j820-j201: -20,-133,108,100,-76,360,-185,157,-67,96,-86,75,-142,312,351,55,18,-89,-54,-9,-97,212,-139,-29
j98-j470: 258,116,459,125,-208,343,-174,125,66,-125,-19,462,126,-26,95,161,-267,127,-135,79,115,138,-249,-386
j477-j717: -227,-53,-251,-75,26,23,-118,96,-183,161,132,-318,-60,-107,-48,-109,358,-85,46,-91,-138,25,23,258
j838-j791: 117,211,477,147,-84,-36,-171,-80,-60,-152,48,343,96,70,-91,-81,-115,-25,-56,158,-128,-133,-227,-565
j820-j201: -96,-214,36,-61,-149,-342,159,-381,299,176,-332,64,-25,-203,133,-11,-317,170,21,235,-36,-246,32,454
j820-j201: -181,82,136,-43,10,-491,-128,-454,250,242,-300,-197,221,-335,186,-577,82,196,248,98,-320,-648,15,418
j820-j201: -58,36,237,217,-138,-40,-353,-335,202,132,104,-315,-59,-187,-85,-338,-171,323,-135,219,-399,-241,-150,-40
j311-j667: -166,18,-97,-31,73,-215,25,-103,77,281,-345,-116,233,-143,339,-187,208,-90,172,-51,-124,-284,32,418
j838-j791: -22,3,-386,-27,145,18,196,134,-151,-123,257,-236,-5,58,-389,176,90,-158,82,-158,244,103,196,-34
j477-j717: -252,131,-130,-24,81,-304,-146,-150,81,215,-19,-441,319,-440,-77,-358,275,107,165,-105,-135,-492,83,451
j311-j667: 293,156,130,-82,7,57,-83,227,-93,-366,242,107,247,-104,-421,15,-105,70,-118,-54,249,-18,-212,-423
j820-j201: -82,-23,4,-46,-11,128,-132,155,-108,-20,134,-138,-76,44,34,-27,142,-7,20,-88,-78,45,-49,70
j477-j717: -52,-25,-418,21,79,13,304,-68,-135,111,-94,-49,-346,303,127,270,245,-236,68,-149,-74,368,318,-47
j98-j470: -81,474,-504,-100,361,-532,214,13,-191,-110,170,-542,341,-253,-463,-119,597,-180,110,-433,-49,-362,300,-63
j98-j470: -195,95,-301,41,-61,-100,159,-455,72,377,-176,-147,-323,-88,224,-180,313,2,306,-26,-386,19,373,255
j311-j667: -59,-235,446,121,-166,190,-411,43,192,200,-246,-15,214,-51,466,-160,-286,162,-41,218,-126,-190,-427,307
j98-j470: -42,-178,-29,95,7,200,15,63,-31,98,-114,130,-291,317,345,304,26,-38,-74,-57,36,433,154,-19
j98-j470: -82,-54,-168,82,46,129,-10,16,-174,67,57,-104,-296,302,95,119,213,-140,32,-92,-128,304,135,-139
j477-j717: -245,-300,-397,111,61,424,-186,211,-87,353,-33,-392,-298,256,407,157,315,-49,-100,-219,-55,469,186,402
j98-j470: 48,164,349,194,27,-114,-307,-11,78,-72,54,-94,440,-232,-140,-66,-125,170,-32,18,59,-286,-184,-211
j98-j470: -217,24,-83,72,134,-194,-253,32,-136,106,-5,-420,229,-27,-14,-125,309,-75,70,-167,-110,-239,-30,118
j98-j470: 225,109,175,163,12,179,-122,83,-81,-182,84,164,71,192,-115,119,-93,-15,-68,-28,118,170,-95,-555
j311-j667: 134,12,56,4,67,279,-39,207,-77,-221,287,149,-220,230,-128,50,-33,40,-165,-48,135,305,66,-332
j98-j470: -54,80,-164,34,85,-217,69,-226,43,117,-124,-154,41,-56,14,-113,146,-4,159,-64,-81,-121,182,61
j98-j470: 232,213,440,-33,-235,-3,-175,118,44,-201,64,187,570,-505,-301,-24,-296,125,-17,158,109,-362,-525,-191
j311-j667: -72,-37,146,86,22,-133,-64,-173,177,130,-178,92,29,-35,195,-90,-79,127,-70,73,-25,-112,85,117
j311-j667: 132,-150,-126,-4,-134,415,46,270,-153,-117,161,48,-134,185,-140,330,-145,-127,-75,-3,178,365,-153,-146
j820-j201: -26,161,-72,-118,278,-553,144,-179,168,-93,-64,-258,274,-211,-107,-277,66,125,168,-112,42,-456,212,191
j477-j717: 0,230,167,-27,42,-432,-137,-193,155,-65,-66,-105,483,-451,-227,-238,20,247,120,-92,98,-547,17,77
j838-j791: -105,75,192,-104,-111,133,-288,139,-175,89,23,29,-3,-71,208,-284,315,-55,52,-8,-317,-86,-257,59
j838-j791: 122,-36,-103,42,74,-8,96,36,-12,-139,86,-17,-13,105,-211,175,-134,-8,-108,-11,187,144,52,-209
j838-j791: -45,174,147,27,-101,-61,-349,-35,-98,110,80,-250,269,-363,-116,-340,199,47,33,81,-332,-281,-346,-48
j820-j201: 45,131,122,32,116,-378,-86,-76,64,-147,12,-178,441,-230,-289,-100,-92,98,42,-25,128,-410,-84,-88
j477-j717: 383,290,261,10,-50,53,46,-15,26,-348,231,312,156,-133,-436,-80,-265,98,-40,128,129,-44,-161,-626
j820-j201: 282,-344,194,-99,-220,533,21,479,-80,-280,52,475,-93,256,35,553,-463,-28,-240,94,465,521,-335,-162
j477-j717: -199,-129,-82,43,-72,-72,-47,-175,105,338,-308,-93,0,-88,344,-30,93,19,72,11,-139,-76,62,424
j311-j667: 55,7,-155,-116,97,51,208,121,-62,-135,74,123,-116,151,-61,84,55,-94,36,-111,177,140,174,-41
j820-j201: 178,-218,4,42,-71,515,60,314,-84,-172,83,230,-217,442,74,379,-259,-118,-80,-18,281,460,-78,-208
j838-j791: -142,-191,271,-29,-246,152,-271,97,-9,218,-124,92,-11,-125,312,-77,-52,10,-189,234,-263,-37,-409,284
j820-j201: 12,455,237,-141,168,-493,-59,-24,95,-203,114,-3,424,-467,-260,-369,196,198,-87,-138,-38,-582,39,-54
j838-j791: -78,-285,-5,119,31,91,18,80,77,73,-154,80,-22,218,204,337,-207,-19,-98,-4,281,187,93,167
j311-j667: -45,116,102,72,131,-2,-174,142,-108,-114,218,-43,-11,102,-116,-45,154,5,-211,-99,-28,17,31,-253
j838-j791: -213,-125,-175,102,14,-165,-2,-143,-30,293,-255,-165,-17,43,224,108,158,-123,2,-9,-139,16,72,224
j477-j717: 45,-87,-62,40,90,140,21,245,-44,-202,200,-55,62,139,-223,273,-146,-15,-86,-118,359,127,57,-83
j820-j201: 80,185,182,57,153,45,-158,173,-87,-240,310,-72,20,116,-181,-137,50,25,-156,-52,-61,-25,-69,-390
j820-j201: 254,184,234,36,61,289,-212,357,-83,-299,234,97,130,126,-104,-11,-20,48,-250,-122,94,101,-209,-465
j820-j201: -86,-112,-73,-65,-72,3,188,-107,64,148,-175,193,-266,92,250,46,-8,-56,-27,79,-97,104,119,219
j838-j791: -55,-78,412,-31,-167,48,-173,23,73,41,-84,316,-23,-44,225,-115,-155,76,-165,214,-131,-113,-251,84
j838-j791: 37,15,-398,-12,72,211,330,142,-101,-95,169,-19,-145,180,-219,300,37,-198,93,-180,270,257,281,-43
j98-j470: -219,-151,40,58,-51,-217,-181,-212,162,284,-245,-200,166,-237,196,-110,-9,154,59,59,-72,-256,-6,451
j838-j791: 67,144,-86,14,125,-281,-43,-149,-28,8,-9,-255,228,-185,-179,-224,125,11,109,14,-110,-180,-53,-145
j820-j201: 297,-127,-182,-135,-175,329,426,141,44,-220,1,471,-230,169,-160,459,-368,-60,-126,16,423,398,73,-114
j477-j717: 250,-66,399,173,-175,259,-117,128,52,-248,203,254,110,47,-298,197,-592,58,-290,312,171,62,-411,-451
j311-j667: 43,-344,186,160,-276,753,-154,298,6,-3,179,284,-416,347,155,398,-398,40,-361,168,128,567,-177,-75
j311-j667: -108,-112,-288,-162,-62,406,79,284,-219,32,235,-134,-388,220,43,-33,210,-233,-6,-45,-184,249,-50,193
j477-j717: -139,-39,-74,4,-37,-144,26,-165,36,200,-176,-104,15,-88,146,-69,80,-40,118,41,-157,-131,20,248
j311-j667: 193,225,-146,-83,33,-94,380,-124,-44,-141,38,221,-159,31,-160,71,43,-108,105,-4,-23,145,180,-329
j477-j717: 275,-349,24,-41,-200,391,214,200,-40,-223,-85,435,-235,430,39,555,-484,-111,-61,101,394,491,-149,-203
j311-j667: 151,25,-8,-71,-101,264,169,83,47,-81,-26,309,-133,78,84,152,-93,8,29,-56,152,202,81,-41
j477-j717: 327,132,231,16,121,-103,16,121,8,-431,197,165,295,-28,-416,127,-295,109,-55,3,388,-19,-91,-531
j477-j717: -232,-9,-114,181,19,122,-307,-25,-75,287,41,-369,-35,-45,138,-80,320,31,17,-116,-213,72,76,138
j838-j791: 322,-37,118,135,18,396,105,261,-103,-344,269,316,-219,453,-210,353,-354,-117,-283,100,232,480,-106,-683
j477-j717: -9,-148,56,109,-64,32,-68,-49,86,89,-150,-14,145,-26,84,148,-190,47,68,51,148,-4,-56,111
j311-j667: 72,90,-104,92,115,-243,-21,-124,-75,-87,59,-185,127,-30,-300,55,57,13,22,-61,62,-7,66,-309
j311-j667: -240,-155,-319,-56,103,267,-24,151,-94,189,-49,-249,-286,335,398,-54,373,-129,204,-292,-69,168,270,421
j98-j470: -189,-55,-216,46,121,40,-15,-53,0,152,101,-250,-229,92,64,-122,192,5,12,-65,-116,82,251,186
j98-j470: 173,279,-119,-16,136,18,325,13,-121,-209,117,172,-190,250,-85,106,142,-183,121,-139,-18,204,235,-454
j820-j201: -128,-4,-136,77,140,-4,53,-20,-85,47,52,-155,-157,255,66,-17,152,-152,105,-72,-98,52,171,-23
j98-j470: -32,91,125,-116,50,-450,-26,-1,88,-120,-22,-166,519,-408,-271,-133,-108,80,3,24,109,-573,-197,207
j838-j791: 106,45,-157,-103,44,-19,177,107,-162,-214,198,42,-47,72,-352,97,8,-143,-21,-21,128,89,1,-240
j838-j791: -273,114,-337,46,255,-287,-87,-175,-76,271,-100,-449,-36,5,171,-249,590,-40,142,-278,-260,-94,359,204
j838-j791: 55,260,349,88,-116,-275,-62,-322,118,45,-146,227,239,-274,-48,-255,-95,66,51,210,-221,-392,-159,-212
j311-j667: 42,28,-70,-113,14,92,97,10,27,-70,54,37,-108,2,33,-25,57,77,230,-123,101,78,188,87
j477-j717: 100,-73,34,107,-27,160,35,62,-111,-55,29,192,-170,241,10,291,-86,-97,-103,57,66,373,-18,-343
j98-j470: -122,-366,-155,-130,-108,300,118,116,-41,81,72,93,-441,223,131,96,-106,-85,-34,136,30,313,31,323
165,48,237,-54,-6,-391,118,-242,257,-91,-321,269,345,-210,12,-53,-304,163,89,100,202,-348,-32,20 -> j311-j667
-5,97,-89,121,76,128,-188,45,-86,53,102,-288,76,18,-27,-102,197,-9,88,-127,-87,34,0,-119 -> j820-j201
109,-49,-266,-104,13,-154,233,29,-109,-103,13,-77,123,-104,-310,235,-55,-125,75,4,202,75,-41,-53 -> j98-j470
-132,-13,163,11,-165,101,-147,-125,188,210,-43,76,-105,-220,197,-211,-30,209,-102,116,-194,-112,-3,308 -> j311-j667
83,3,-8,108,28,202,141,5,-111,-222,312,159,-387,388,-254,191,-136,-92,-28,41,76,325,174,-473 -> j98-j470
19,-123,-250,-90,80,22,221,124,-55,-95,68,81,-52,87,-188,218,-44,-95,-36,-68,337,170,171,50 -> j311-j667
-100,-223,-234,-139,-72,-2,266,-72,-94,194,-179,199,-314,105,203,123,82,-208,80,135,-62,276,85,221 -> j820-j201
338,18,191,-22,-24,-286,303,-275,318,-225,-282,351,281,-111,-97,149,-549,185,202,121,398,-184,47,-138 -> j838-j791
-177,-280,320,57,-158,342,-298,198,-48,176,3,206,-257,178,393,0,-72,-20,-298,232,-201,219,-275,140 -> j477-j717
120,182,285,-113,-58,-188,155,-86,79,-171,-16,449,15,-97,-88,-109,-147,25,-117,155,-31,-190,-64,-202 -> j477-j717
-291,-231,-215,-97,-123,-234,79,-97,-17,338,-245,-219,155,-300,98,36,51,-154,130,145,-104,-222,-142,636 -> j838-j791
-7,-20,-238,30,151,26,112,71,-162,-42,15,-56,-83,291,-26,145,169,-201,107,-167,118,187,183,-147 -> j98-j470
97,96,-167,-17,95,-154,70,-108,16,-107,127,-240,84,-102,-320,-116,-11,54,92,-28,36,-108,63,-114 -> j820-j201
-145,-60,-74,-2,-74,-258,-123,-216,142,246,-247,-307,312,-409,75,-79,46,168,217,-33,-13,-308,-13,469 -> j820-j201
126,187,87,56,182,-288,4,-120,27,-108,-121,13,231,14,-7,-66,67,35,121,-107,61,-131,93,-282 -> j311-j667
55,29,308,116,-240,271,-293,36,-22,-18,117,202,-112,0,-42,4,-107,118,-299,120,-145,94,-244,-273 -> j477-j717
-8,96,-326,104,194,19,63,6,-106,28,44,-236,-28,164,-56,81,268,-108,104,-248,60,165,279,-143 -> j838-j791
35,-109,-117,-27,48,115,41,63,-58,-89,191,-66,-156,88,-154,68,-46,18,52,5,132,219,87,-61 -> j311-j667
-147,-1,-146,2,-80,154,-128,78,-138,148,131,-236,-32,-135,-47,-32,224,-57,54,-44,-147,46,-57,153 -> j98-j470
85,-431,-144,143,-207,567,69,159,-63,74,-14,134,-282,314,101,589,-350,-101,4,118,304,659,-60,-20 -> j820-j201

j173-j80: 115,-324,-219,466,83,-326,297,90,-132,27,195,-57,-14,61,-278,-273,115,7,12,123,-3,-416,277,-366
j448-j524: -61,323,199,19,-149,161,-134,213,-157,-99,-70,133,99,201,26,149,-192,78,-3,-24,390,-55,-351,274
j554-j857: -360,151,447,212,112,-57,474,67,-239,35,-118,9,-376,-82,-341,161,325,-488,242,76,277,-420,-104,50
j910-j304: -91,-75,-15,-168,-71,-70,159,-41,-29,88,115,-54,-72,-68,145,115,-164,168,-218,73,173,-95,-77,-30
j112-j346: -249,-29,-156,34,-6,-82,30,12,-18,92,-44,18,-231,-14,-158,-90,193,156,-2,-23,34,-209,66,-85
j554-j857: 695,-283,175,485,108,17,372,-16,-14,-8,-27,14,36,-98,-10,194,228,-770,156,153,-273,70,215,-297
j910-j304: -193,-184,346,386,-8,-181,679,-16,-107,-2,109,-162,-313,4,-583,-109,178,-481,348,161,130,-499,34,-40
j554-j857: 295,-69,-336,-47,167,71,-504,-125,147,-74,-35,37,240,41,70,-225,38,155,-24,-46,-362,317,350,-182
j173-j80: 47,96,201,-81,-64,240,-64,-105,-23,-80,-123,-38,-41,-12,-155,161,-176,3,-31,13,59,-119,2,251
j173-j80: 66,225,311,-117,-42,352,-160,-74,1,-171,-32,-114,79,2,-84,196,-240,-35,68,36,193,35,-108,398
j910-j304: 63,279,372,-332,95,495,-288,-212,-142,-268,-216,-87,128,-175,-75,353,-603,169,-309,-19,257,-169,-67,518
j112-j346: -190,60,159,39,-3,-162,30,23,49,-21,-8,-75,-34,147,-184,-227,69,97,155,-41,71,-142,-139,84
j910-j304: 376,-203,-294,117,266,-395,-214,-19,95,-58,-70,130,427,268,117,-463,13,33,-7,-99,-563,178,250,-295
j910-j304: 194,-72,102,-97,-110,215,249,-88,-102,67,-58,121,-21,-67,205,422,-241,-338,-205,50,144,107,-10,48
j448-j524: -456,39,-97,-92,-68,-250,125,120,10,16,82,-62,-93,84,-79,-217,-69,357,14,-61,131,-244,-287,144
j554-j857: -241,-67,-36,-101,113,-261,266,22,-43,133,-129,65,-187,-220,135,48,147,-24,-147,-89,-183,-137,-94,-125
j173-j80: -25,214,431,50,-338,220,-122,76,50,-19,82,-77,-69,32,-161,66,56,2,210,43,232,93,-199,105
j112-j346: -181,88,323,-157,76,48,161,-138,-67,-27,-87,-129,-110,-81,-110,145,-139,-9,-69,5,181,-259,-63,267
j910-j304: -1,-179,-11,177,-84,-444,164,83,107,127,266,-28,71,236,-19,-396,263,-66,248,75,-152,115,52,-376
j448-j524: -274,-80,120,-53,13,-295,495,50,-140,111,207,-110,-122,-90,82,88,-59,-9,-101,121,210,-294,-127,-33
j112-j346: -637,42,-39,-147,-216,-151,95,60,-3,93,66,-98,-265,-54,-226,-183,-33,509,-58,-109,195,-339,-191,129
j554-j857: 437,11,-80,-55,-27,315,-340,-71,127,-80,7,2,170,-34,209,154,-108,-12,-60,48,-55,370,58,-7
j173-j80: -112,85,-80,58,5,-112,83,160,-70,-29,18,56,82,221,49,-42,-69,48,52,-23,168,-95,-194,174
j112-j346: 259,-71,-55,41,283,-334,155,138,-145,38,-200,277,298,-105,497,81,-3,-299,-253,-157,-381,174,-59,-254
j910-j304: -234,-11,-188,-1,34,-41,91,70,-70,89,-109,152,-234,-118,17,44,159,-22,-79,-51,47,-72,-81,-157
j112-j346: -81,105,-128,169,-125,9,-338,127,67,-101,15,29,77,264,-304,-363,75,267,238,-66,-21,-16,-8,42
j448-j524: 10,187,278,-264,8,298,-184,-160,17,-52,-73,-84,-31,-135,49,252,-123,15,-75,32,128,88,-19,209
j448-j524: 580,245,633,-320,238,737,-340,-427,216,-133,-180,-243,77,-383,304,637,49,-599,89,86,-46,644,166,321
j112-j346: -239,18,-270,-94,-158,-223,-311,117,93,109,116,50,66,91,84,-344,106,527,-54,-124,-87,131,-2,-211
j448-j524: -459,235,118,-268,59,175,-272,-106,45,-91,-125,-137,-196,-175,-232,-68,-37,375,-19,-110,166,-162,-126,269
j112-j346: 253,84,153,0,127,87,-168,-51,141,-83,-100,-10,156,32,105,-3,122,-274,198,-38,-222,332,-8,65
j554-j857: 364,-178,-296,107,207,19,217,7,-250,-23,-174,246,162,-6,219,293,-269,-272,-341,10,-101,-130,187,-40
j173-j80: 353,-101,-98,-21,-12,245,-103,-170,132,-6,79,-125,7,35,48,159,-28,-47,13,153,1,132,217,53
j554-j857: 476,-180,-256,128,-77,10,-94,35,102,-29,156,3,212,124,155,-23,-92,17,-11,122,-186,188,104,-141
j173-j80: 223,-283,-54,196,-117,-226,373,74,68,171,185,11,-49,-72,186,29,211,-303,55,97,-181,157,20,-372
j173-j80: 394,-137,-194,311,-12,-33,-39,64,82,-16,98,110,151,346,-11,-169,157,-302,259,115,-56,249,118,-230
j554-j857: -274,193,3,-492,131,223,-335,-159,-37,-75,-193,-31,6,-311,173,163,-362,475,-441,-175,138,-27,-112,254
j173-j80: -255,-160,-68,-225,135,-189,166,-126,3,99,-16,-111,-149,-436,89,4,-2,193,-280,-88,-250,-146,97,-135
j112-j346: -200,-129,-134,-8,-51,-275,217,104,-31,167,-12,95,-177,-183,129,-32,138,100,-173,-68,-101,-91,-121,-289
j910-j304: -167,168,114,-268,-273,148,-432,-29,131,-40,133,-121,101,-10,-18,-142,-206,530,-55,-69,114,177,-108,114
j448-j524: -346,317,446,-416,-49,279,-17,-81,-32,-89,-34,-183,-72,-262,84,326,-316,152,-125,-50,341,-38,-353,505
j554-j857: -417,65,16,-463,243,-67,122,-132,-86,96,-266,62,-167,-414,306,240,-102,102,-412,-204,-46,-64,-135,88
j112-j346: 155,-28,125,-329,289,328,94,-353,62,-28,-112,-255,-60,-427,220,490,-121,-211,-182,26,-136,63,238,356
j554-j857: -403,-162,-353,74,-328,-419,53,203,182,243,256,2,-244,114,-62,-448,350,456,124,-27,-42,-11,-153,-388
j448-j524: 670,-119,29,330,119,27,2,34,62,-89,27,6,337,154,163,32,53,-431,159,59,-194,280,138,-71
j112-j346: 708,85,165,-12,-94,612,-636,-230,223,-157,72,-111,196,-4,-11,163,-3,-150,163,197,-103,549,330,-47
j448-j524: -349,-224,-372,149,-58,-349,156,56,-46,107,101,-15,-134,110,-303,-390,76,377,-33,-57,-49,-410,188,-163
j910-j304: -103,167,-303,-320,349,-6,-163,-6,-139,-108,-205,153,240,57,326,128,-302,138,-260,-116,-81,-5,-23,327
j910-j304: 120,-97,234,9,-98,33,304,-67,-41,66,121,-62,-77,-56,46,215,-74,-248,-37,152,170,-20,-16,-63
j910-j304: 429,-101,148,222,-2,264,119,-55,54,18,-27,-47,-131,-228,36,316,221,-465,88,121,-48,154,99,-140
j448-j524: 157,-38,-31,113,226,-168,63,-12,67,-88,-23,-25,287,224,24,-189,58,-299,267,-65,-319,144,136,163
j554-j857: 40,181,272,-120,103,1,-326,-63,112,-118,-200,76,184,49,-25,-203,50,-114,160,-146,-297,301,-67,12
j448-j524: 5,50,-73,16,108,-42,-34,14,-19,-38,-49,95,77,188,-7,-72,46,-150,127,8,-55,65,36,34
j554-j857: -618,53,-11,202,-165,-266,-5,124,22,-2,301,-285,-244,219,-639,-557,205,592,317,64,341,-551,-27,44
j554-j857: -98,131,236,-291,-275,166,-295,-65,143,-12,59,-94,78,-92,68,-21,-219,337,-89,-102,69,250,-172,117
j112-j346: 556,18,44,-75,105,183,-237,-60,125,-66,-22,30,250,-62,400,212,-34,-235,-42,70,-201,477,7,-80
j112-j346: 133,47,83,-193,-110,380,-168,-148,-61,-21,24,-61,8,-219,61,334,-261,110,-249,59,125,48,171,106
j448-j524: 447,198,147,52,10,290,-177,42,-81,-326,-4,57,525,470,24,103,-565,-211,126,73,184,140,-129,526
j910-j304: 48,-66,-60,-27,-47,-156,75,44,102,139,193,-12,-5,28,256,-13,213,-94,88,94,-44,267,-20,-235
j173-j80: 149,20,103,-47,95,160,-19,-87,-29,-47,-85,14,12,-140,53,181,-43,-198,-53,23,-50,78,62,14
j173-j80: 374,-52,52,69,-41,166,59,-8,69,51,73,12,16,-41,264,269,101,-346,44,125,54,322,-11,-118
j112-j346: 438,-297,215,381,-6,-76,271,-87,79,91,109,-82,-82,-68,-113,-28,324,-490,172,154,-101,85,236,-455
j173-j80: -175,83,-220,-149,-3,43,-388,-22,-27,37,-197,150,-18,-56,-20,-107,18,390,-213,-188,-120,-7,140,-77
j554-j857: 105,141,330,-76,38,244,69,-21,-72,-61,-203,-3,-86,-271,112,398,-115,-167,-158,-23,123,-51,-233,189
j173-j80: -246,42,225,198,-211,-129,127,130,-96,0,110,-96,-108,65,-365,-178,7,219,89,13,221,-390,-99,18
j448-j524: 538,-238,-47,355,175,19,57,-96,50,-85,28,-5,154,79,-146,-100,162,-515,239,126,-335,140,388,-239
j910-j304: -107,4,-135,-68,133,-89,74,31,-50,22,9,-15,-28,-75,132,61,5,82,-100,6,23,-95,-28,32
j910-j304: 282,-67,-146,175,9,-196,-380,44,264,-15,70,36,224,239,-13,-481,342,7,323,-28,-447,413,149,-347
j173-j80: -122,-27,119,-227,179,-8,264,-113,-159,42,-31,-81,-61,-331,212,321,-213,-1,-356,2,133,-196,1,92
j448-j524: 54,71,173,167,-75,202,-37,-8,87,-95,-26,-40,-121,52,-309,-36,172,-274,353,67,-16,54,-29,70
j173-j80: -103,-29,-270,-52,219,-96,-150,-62,67,-35,-24,-20,9,75,-41,-220,82,146,38,-22,-86,-15,109,-25
j554-j857: -107,115,92,-66,-256,179,-80,70,23,-46,117,-89,-25,53,-30,63,-244,299,-52,20,414,-46,-296,216
j112-j346: -30,-157,-269,-68,189,-329,83,-2,117,84,83,-44,82,-20,252,-181,144,52,-7,-41,-286,130,58,-147
j448-j524: -813,179,-110,-225,89,-278,45,111,-49,36,-106,34,-176,-45,-107,-264,87,334,26,-238,19,-228,-250,185
105,-154,-213,85,198,-228,199,26,-108,34,18,21,34,44,125,14,-50,44,-192,70,33,-244,60,-113 -> j112-j346
-492,439,375,-410,-21,362,-309,-71,-28,-173,-184,-73,-166,-219,-173,143,-224,271,-38,-96,290,-83,-358,446 -> j448-j524
179,29,28,-60,-122,132,-243,-31,7,-79,26,3,146,62,-13,-10,-257,226,-130,26,47,32,4,19 -> j910-j304
-112,-59,-194,-218,118,-177,39,-13,-30,111,-185,222,-10,-140,300,36,10,-21,-248,-149,-269,135,-31,-185 -> j554-j857
108,22,122,105,22,63,1,-1,-8,-80,92,-71,68,44,-94,-18,-6,-141,141,87,64,25,33,20 -> j173-j80
533,-166,-188,280,31,12,147,71,-25,-123,2,170,337,368,76,4,-216,-448,126,69,-134,164,46,51 -> j173-j80
245,-128,-33,102,-98,95,-48,-83,98,-11,0,-41,101,39,-96,-45,-10,-89,86,-37,-251,116,236,32 -> j448-j524
-380,323,158,-239,55,73,-306,17,71,-36,-169,50,-104,-18,0,-87,142,136,104,-139,121,152,-283,124 -> j173-j80
303,-180,109,112,-209,107,97,-57,28,56,-23,30,-36,-108,-22,124,-70,-124,-116,14,-74,46,63,-174 -> j173-j80
348,-14,-60,-113,212,-98,-186,-93,55,-48,-114,127,361,219,285,-65,-104,-147,-44,-43,-299,309,127,-22 -> j910-j304
-233,25,201,197,-33,-125,318,119,-169,10,15,-36,-252,-61,-286,18,94,-35,48,84,219,-465,-143,-29 -> j554-j857
293,-15,95,45,-21,287,208,-14,-45,-81,35,-35,8,-47,124,393,-223,-324,-29,146,233,41,-138,205 -> j112-j346
-155,115,263,90,-160,81,112,66,-117,2,37,-30,-121,33,-202,82,-19,-13,60,45,317,-209,-102,100 -> j910-j304
502,-110,-260,419,231,-178,-148,133,26,-78,-85,228,199,278,-9,-262,318,-350,238,71,-359,171,159,-403 -> j112-j346
-152,-26,178,113,-174,-20,158,52,-86,42,67,-115,-205,-178,-232,35,2,197,-82,34,159,-363,-45,-40 -> j554-j857
33,246,-108,-492,52,173,-502,-26,-15,-105,-267,250,360,-14,455,129,-453,281,-375,-244,-167,382,-173,230 -> j448-j524
101,57,-93,-285,171,156,-148,-177,76,-111,76,-200,264,77,204,116,-320,144,-64,18,10,112,134,456 -> j554-j857
-249,52,68,126,-19,-157,98,149,-127,-19,-75,46,-82,-99,-209,-115,62,93,9,-93,-84,-293,-86,-21 -> j173-j80
-66,-165,-192,69,-40,-291,201,76,5,82,160,-13,54,84,32,-171,35,54,34,13,-166,-57,75,-112 -> j173-j80
-11,191,-172,-305,277,232,-469,-140,52,-121,-175,62,150,-39,166,28,-68,78,-60,-95,-115,293,114,160 -> j173-j80
-274,-49,41,219,-70,-156,382,100,-64,-40,182,-155,-59,196,-332,-166,-41,-39,255,48,217,-357,-74,251 -> j448-j524
-227,100,156,-60,-130,43,83,89,-161,-22,4,-18,-3,-145,-24,119,-254,209,-199,-85,226,-218,-170,171 -> j448-j524
